Here is a tiny trained network, its code and every weight. The questions are about switching its units off for an input and a class, where a switched-off unit gives its printed mean instead of its output.

import numpy as np


def w(rows, s, z=0):
    codes = np.array(rows[::2]) - 128.0
    scale = np.full(codes.shape[1], s)
    scale[-1] = z or s
    return codes * scale


def f(y):
    return y / 2 * (1 + np.tanh(0.7978845608 * (y + 0.044715 * y**3)))


def log_softmax(a):
    a = a - a.max(-1, keepdims=True)
    return a - np.log(np.exp(a).sum(-1, keepdims=True))


def net(x, mask):
    res = np.array(x, float).reshape(1, 4) / 4 @ E
    y = f(res @ A[0][:, :-1].T + A[0][:, -1])
    res = res + np.where(mask, y, B[0][:, -1]) @ B[0][:, :-1]
    return log_softmax(res[-1] @ U[:, :-1].T + U[:, -1])


A, B = {}, {}
E = w([
[98,123,237],'x0',
[91,205,225],'x1',
[31,31,97],'x2',
[254,29,136],'x3',
],0.009)
A[0] = w([
[73,135,101,40],'neuron 0',
[188,152,99,122],'neuron 1',
[72,107,156,1],'neuron 2',
[91,234,74,211],'neuron 3',
[122,101,174,193],'neuron 4',
[120,85,6,138],'neuron 5',
[102,196,140,136],'neuron 6',
[144,109,121,4],'neuron 7',
[125,74,136,6],'neuron 8',
[95,125,194,19],'neuron 9',
[187,113,140,140],'neuron 10',
],0.021,0.0083)
B[0] = w([
[185,250,220,160],'neuron 0',
[1,167,192,182],'neuron 1',
[63,168,135,153],'neuron 2',
[168,177,70,241],'neuron 3',
[159,137,44,179],'neuron 4',
[193,5,167,253],'neuron 5',
[181,126,94,197],'neuron 6',
[104,101,219,131],'neuron 7',
[217,70,106,148],'neuron 8',
[57,36,25,163],'neuron 9',
[92,178,68,189],'neuron 10',
],0.011,0.017)
U = w([
[218,14,127,161],'0',
[48,188,237,8],'1',
[88,30,142,124],'2',
[210,239,235,92],'3',
[129,250,91,192],'4',
],0.011,0.015)

Each question gives the input, the list of numbers given to net, and the class t.
The units are the neurons (one row each of A and B). Each row of codes is followed by its name. A weight is (code - 128) times the scale printed after its matrix; where a second scale follows, it is the last column's (A, B and U).
mask holds one flag per neuron, in row order. A switched-off neuron (its flag False) gives its mean, the last column of its row in B, instead of its output. The means were averaged over made-up inputs and are rounded, as every weight is.
A unit's drop is (log p(t) with every unit on - log p(t) with that unit switched off) / (log p(t) with every unit on - log p(t) with every unit switched off).
The circuit of an input: a set's keep is (log p(t) with only the set's units on - log p(t) with every unit switched off) / (log p(t) with every unit on - log p(t) with every unit switched off). Starting from all 11 units, units are removed one at a time, each time the one whose removal leaves the highest keep (on an exact tie, the one counted first), for as long as the keep stays at least 0.8.
units of the circuit, in order: the units of the circuit, biggest drop first
unit that matters most: the unit with the biggest drop
k most important neurons: the k neurons with the biggest drops, biggest first
drop when u is switched off: that unit's drop, to one decimal
input [-4,-6,1,-7], class 0: units of the circuit, in order -> [neuron 5]
input [6,5,1,5], class 2: 4 most important neurons -> [neuron 5; neuron 9; neuron 3; neuron 6]
input [8,2,1,1], class 2: units of the circuit, in order -> [neuron 9; neuron 3]
input [-4,2,-8,8], class 1: 2 most important neurons -> [neuron 1; neuron 3]
input [-2,-8,-8,1], class 2: 2 most important neurons -> [neuron 1; neuron 5]
input [-7,-3,-7,2], class 4: 3 most important neurons -> [neuron 1; neuron 10; neuron 9]
input [5,-3,-4,8], class 4: 2 most important neurons -> [neuron 5; neuron 10]
input [6,0,-3,6], class 4: 2 most important neurons -> [neuron 5; neuron 10]
input [6,5,6,5], class 2: units of the circuit, in order -> [neuron 5; neuron 9]
input [1,2,-3,0], class 4: 2 most important neurons -> [neuron 5; neuron 0]
input [-8,2,8,-5], class 0: 3 most important neurons -> [neuron 5; neuron 1; neuron 10]
input [1,-1,7,-6], class 3: 2 most important neurons -> [neuron 0; neuron 10]
input [6,2,3,-1], class 2: 2 most important neurons -> [neuron 9; neuron 3]
input [-3,-8,-5,3], class 2: unit that matters most -> neuron 1
input [7,2,7,-3], class 4: 4 most important neurons -> [neuron 5; neuron 0; neuron 2; neuron 4]
input [8,2,-7,-4], class 4: 2 most important neurons -> [neuron 5; neuron 3]
input [8,-2,-6,4], class 4: drop when neuron 1 is switched off -> 0.0
input [3,5,1,5], class 4: drop when neuron 6 is switched off -> 0.1
input [4,5,-5,2], class 4: drop when neuron 5 is switched off -> 2.9
input [0,-2,-6,4], class 1: drop when neuron 5 is switched off -> -0.1
input [-4,3,8,-6], class 3: units of the circuit, in order -> [neuron 0]
